Below is a small trained network, with its code and all its weights. Each question gives an input and a class and asks what happens when units are switched off, that is, made to give their printed mean instead of their output.

import numpy as np


def w(rows, s, z=0):
    codes = np.array(rows[::2]) - 128.0
    scale = np.full(codes.shape[1], s)
    scale[-1] = z or s
    return codes * scale


def norm(h):
    return h / np.sqrt((h * h).mean(-1, keepdims=True) + 1e-5)


def f(y):
    return np.maximum(y, 0)


def log_softmax(a):
    a = a - a.max(-1, keepdims=True)
    return a - np.log(np.exp(a).sum(-1, keepdims=True))


def net(x, mask):
    res = np.array(x, float).reshape(1, 5) / 4 @ E
    u = 0
    for l in range(2):
        y = f(norm(res) @ A[l][:, :-1].T + A[l][:, -1])
        res = res + np.where(mask[u : u + 5], y, B[l][:, -1]) @ B[l][:, :-1]
        u += 5
    return log_softmax(norm(res)[-1] @ U[:, :-1].T + U[:, -1])


A, B = {}, {}
E = w([
[127,129,130,128],'x0',
[149,131,75,68],'x1',
[93,137,83,153],'x2',
[157,247,82,112],'x3',
[3,165,177,15],'x4',
],0.0044)
A[0] = w([
[75,82,2,94,72],'0.n0',
[107,131,159,177,173],'0.n1',
[202,110,169,45,65],'0.n2',
[63,51,107,107,84],'0.n3',
[170,85,62,67,6],'0.n4',
],0.0099,0.0019)
B[0] = w([
[91,192,255,169,244],'0.n0',
[76,237,185,154,208],'0.n1',
[100,238,207,195,190],'0.n2',
[244,91,159,108,252],'0.n3',
[40,104,197,247,195],'0.n4',
],0.0081,0.0034)
A[1] = w([
[109,143,164,140,64],'1.n0',
[104,160,117,130,251],'1.n1',
[155,192,74,61,187],'1.n2',
[135,56,173,136,93],'1.n3',
[51,124,144,3,49],'1.n4',
],0.013,0.0013)
B[1] = w([
[7,182,135,123,253],'1.n0',
[167,182,124,77,208],'1.n1',
[136,77,167,71,182],'1.n2',
[170,167,94,72,236],'1.n3',
[193,76,84,229,242],'1.n4',
],0.013,0.0046)
U = w([
[172,95,61,247,135],'0',
[22,137,149,179,151],'1',
[79,146,135,160,217],'2',
[113,139,110,147,237],'3',
[169,120,85,76,179],'4',
[42,89,70,103,3],'5',
[39,50,18,86,2],'6',
],0.014,0.0053)

Each question gives the input, the list of numbers given to net, and the class t.
The units are the neurons (one row each of A and B). Each row of codes is followed by its name. A weight is (code - 128) times the scale printed after its matrix; where a second scale follows, it is the last column's (A, B and U).
mask holds one flag per neuron, layer by layer. A switched-off neuron (its flag False) gives its mean, the last column of its row in B, instead of its output. The means were averaged over made-up inputs and are rounded, as every weight is.
A unit's drop is (log p(t) with every unit on - log p(t) with that unit switched off) / (log p(t) with every unit on - log p(t) with every unit switched off).
The circuit of an input: a set's keep is (log p(t) with only the set's units on - log p(t) with every unit switched off) / (log p(t) with every unit on - log p(t) with every unit switched off). Starting from all 10 units, units are removed one at a time, each time the one whose removal leaves the highest keep (on an exact tie, the one counted first), for as long as the keep stays at least 0.8.
circuit, biggest first: the units of the circuit, biggest drop first
unit that matters most: the unit with the biggest drop
top k neurons: the k neurons with the biggest drops, biggest first
top k neurons in layer l: the k neurons of layer l with the biggest drops, biggest first
drop when u is switched off: that unit's drop, to one decimal
input [3,5,4,-7,-5], class 4: top 3 neurons -> 1.n3, 1.n4, 0.n2
input [-6,6,-4,5,1], class 1: circuit, biggest first -> 0.n4, 1.n3
input [4,-3,0,8,-1], class 4: unit that matters most -> 0.n0
input [2,0,-1,6,5], class 4: top 3 neurons -> 1.n2, 0.n4, 1.n1
input [-1,4,-5,8,8], class 0: top 3 neurons in layer 0 -> 0.n1, 0.n0, 0.n3
input [-4,0,-4,7,-2], class 4: top 3 neurons in layer 0 -> 0.n0, 0.n4, 0.n1
input [-6,-5,1,1,7], class 0: circuit, biggest first -> 1.n4, 0.n0
input [-3,7,3,4,-6], class 1: circuit, biggest first -> 0.n4, 1.n4
input [2,-5,-2,1,-4], class 1: top 2 neurons -> 0.n1, 1.n4
input [2,-4,-3,-8,4], class 4: circuit, biggest first -> 0.n3, 1.n3
input [1,-4,4,7,4], class 4: top 3 neurons -> 0.n0, 1.n2, 0.n4
input [0,1,3,8,7], class 4: top 3 neurons -> 1.n2, 1.n1, 0.n4
input [-1,-3,1,3,5], class 0: top 2 neurons -> 1.n4, 0.n0
input [-5,8,0,3,-1], class 1: circuit, biggest first -> 0.n4
input [6,8,5,7,-2], class 1: top 3 neurons in layer 0 -> 0.n0, 0.n4, 0.n3
input [-6,4,4,-6,0], class 3: circuit, biggest first -> 0.n3, 0.n0
input [6,7,4,-3,7], class 0: top 2 neurons -> 1.n4, 0.n1
input [-6,7,2,-3,-5], class 1: circuit, biggest first -> 0.n4, 1.n4
input [6,-7,7,-2,-6], class 1: top 2 neurons in layer 0 -> 0.n1, 0.n3
input [3,-4,-6,-2,6], class 0: top 2 neurons in layer 0 -> 0.n0, 0.n4
input [6,8,-1,-6,-3], class 1: circuit, biggest first -> 0.n4
input [0,4,7,-8,6], class 4: drop when 0.n2 is switched off -> 0.1
input [2,0,-7,-8,8], class 0: drop when 1.n4 is switched off -> 0.9
input [-4,-7,8,2,8], class 0: drop when 0.n0 is switched off -> 0.3
input [2,-1,2,6,7], class 0: drop when 0.n1 is switched off -> 0.0
